Here is a tiny trained network, its code and every weight. The questions are about switching its units off for an input and a target symbol, where a switched-off unit gives its printed mean instead of its output.

import numpy as np


def w(rows, s, z=0):
    codes = np.array(rows[::2]) - 128.0
    scale = np.full(codes.shape[1], s)
    scale[-1] = z or s
    return codes * scale


def f(y):
    return np.maximum(y, 0)


def softmax(a):
    e = np.exp(a - a.max(-1, keepdims=True))
    return e / e.sum(-1, keepdims=True)


def log_softmax(a):
    a = a - a.max(-1, keepdims=True)
    return a - np.log(np.exp(a).sum(-1, keepdims=True))


def net(x, mask):
    ids = ['αβγζηθλμξσω'.index(c) for c in x.split()]
    T = len(ids)
    res = E[ids] + P[:T]
    q, k, v = (res @ M[0].T for M in (Q, K, V))
    z = softmax(np.where(np.tri(T) > 0, q @ k.T / 3**0.5, -1e9)) @ v
    res = res + np.where(mask[0], z, O[0][:, -1]) @ O[0][:, :-1]
    y = f(res @ A[0][:, :-1].T + A[0][:, -1])
    res = res + np.where(mask[1:17], y, B[0][:, -1]) @ B[0][:, :-1]
    return log_softmax(res[-1] @ U[:, :-1].T + U[:, -1])


Q, K, V, O, A, B = {}, {}, {}, {}, {}, {}
E = w([
[134,153,57,199],'α',
[185,215,73,109],'β',
[81,113,195,63],'γ',
[168,78,159,118],'ζ',
[30,195,71,160],'η',
[120,222,67,152],'θ',
[162,244,99,141],'λ',
[151,32,110,112],'μ',
[167,62,142,113],'ξ',
[58,73,186,193],'σ',
[85,82,149,254],'ω',
],0.018)
P = w([
[245,168,225,167],'0',
[152,119,137,144],'1',
[153,116,132,140],'2',
[156,113,130,133],'3',
[148,108,116,131],'4',
[149,107,121,122],'5',
[142,105,122,122],'6',
[128,91,105,114],'7',
[130,95,107,110],'8',
[132,95,104,117],'9',
[129,92,102,114],'10',
[127,92,102,113],'11',
[126,92,102,112],'12',
[124,90,99,110],'13',
],0.011)
Q[0] = w([
[92,162,58,144],'H0',
[248,2,127,103],'H0',
[46,182,164,104],'H0',
],0.0096)
K[0] = w([
[113,136,59,128],'H0',
[191,156,236,144],'H0',
[10,148,107,61],'H0',
],0.013)
V[0] = w([
[144,80,2,133],'H0',
[97,22,165,187],'H0',
[97,149,181,15],'H0',
],0.009)
O[0] = w([
[213,2,49,32,94],'H0',
[202,144,90,157,97],'H0',
[110,155,176,138,1],'H0',
],0.0099,0.0035)
A[0] = w([
[91,75,126,204,121],'N0',
[173,196,102,76,149],'N1',
[42,195,131,120,126],'N2',
[136,59,176,161,96],'N3',
[153,39,200,179,58],'N4',
[122,94,66,143,254],'N5',
[167,100,175,8,157],'N6',
[139,93,154,88,114],'N7',
[75,172,89,87,111],'N8',
[192,110,102,112,84],'N9',
[60,85,193,157,90],'N10',
[168,40,129,58,110],'N11',
[120,196,186,139,168],'N12',
[119,10,137,116,107],'N13',
[132,108,216,161,226],'N14',
[105,118,159,204,183],'N15',
],0.012,0.0074)
B[0] = w([
[153,156,80,70,181],'N0',
[47,67,61,82,163],'N1',
[230,173,94,91,178],'N2',
[126,154,71,2,162],'N3',
[208,168,78,56,170],'N4',
[132,90,180,177,246],'N5',
[121,128,165,208,161],'N6',
[119,186,202,195,139],'N7',
[184,125,93,78,159],'N8',
[144,202,140,169,163],'N9',
[147,216,117,215,178],'N10',
[106,186,163,58,175],'N11',
[100,98,100,173,185],'N12',
[113,185,184,133,179],'N13',
[84,69,130,53,213],'N14',
[66,104,104,139,200],'N15',
],0.008,0.013)
U = w([
[189,179,192,123,96],'α',
[76,131,181,94,45],'β',
[90,176,124,178,2],'γ',
[48,21,186,138,159],'ζ',
[204,164,183,100,60],'η',
[100,74,219,60,124],'θ',
[135,213,21,40,113],'λ',
[231,198,157,104,11],'μ',
[132,2,115,9,231],'ξ',
[40,71,225,220,242],'σ',
[195,92,165,248,221],'ω',
],0.0086,0.0038)

Each question gives the input, a string of symbols that net reads in full, and the target symbol t.
The units are the heads (3 rows each of Q, K, V and O) and the neurons (one row each of A and B). Each row of codes is followed by its name. A weight is (code - 128) times the scale printed after its matrix; where a second scale follows, it is the last column's (O, A, B and U).
mask holds one flag per unit, heads first, then neurons. A switched-off unit (its flag False) gives its mean, the last column of its rows in O or B, instead of its output. The means were averaged over made-up inputs and are rounded, as every weight is.
A unit's drop is (log p(t) with every unit on - log p(t) with that unit switched off) / (log p(t) with every unit on - log p(t) with every unit switched off).
The circuit of an input: a set's keep is (log p(t) with only the set's units on - log p(t) with every unit switched off) / (log p(t) with every unit on - log p(t) with every unit switched off). Starting from the 12 units with the biggest drops (on a tie, the unit counted first), units are removed one at a time, each time the one whose removal leaves the highest keep (on an exact tie, the one counted first), for as long as the keep stays at least 0.8.
circuit, biggest first: the units of the circuit, biggest drop first
top k neurons: the k neurons with the biggest drops, biggest first
drop when u is switched off: that unit's drop, to one decimal
input θ ω ξ ξ, target θ: top neuron : (N2)
input ξ α σ ξ σ, target ξ: circuit, biggest first : (N14, N3)
input ξ θ α ω, target λ: circuit, biggest first : (N0, N4)
input α ω θ μ ξ ω σ ω, target ξ: circuit, biggest first : (H0, N3)
input σ θ ξ, target σ: circuit, biggest first : (H0, N2, N15)
input θ ω ξ σ λ η ξ β η θ β, target ξ: circuit, biggest first : (N1, H0)
input θ λ μ γ α ξ ζ ω σ μ ζ α α ξ, target θ: circuit, biggest first : (N11, H0, N13)
input σ θ α λ θ, target ξ: circuit, biggest first : (H0, N10)
input ξ ξ μ ξ σ θ σ η θ ζ ω λ μ α, target ω: top 3 neurons : (N5, N14, N3)
input λ ω α η γ σ ω η μ λ μ β ξ μ, target λ: top 2 neurons : (N10, N2)
input ω η θ α θ μ ξ θ μ, target ω: circuit, biggest first : (H0, N14)
input ω α σ η α α, target ω: top 4 neurons : (N5, N14, N9, N3)
input γ λ ξ α ζ σ μ, target γ: top 2 neurons : (N10, N2)
input ξ β θ σ θ ω ω η σ θ ξ σ, target ξ: circuit, biggest first : (N3)
input σ η η η μ α β ω, target λ: drop when N4 is switched off : 0.3
input α γ σ, target λ: drop when N4 is switched off : 0.1
input λ λ ζ, target λ: drop when N4 is switched off : 0.2
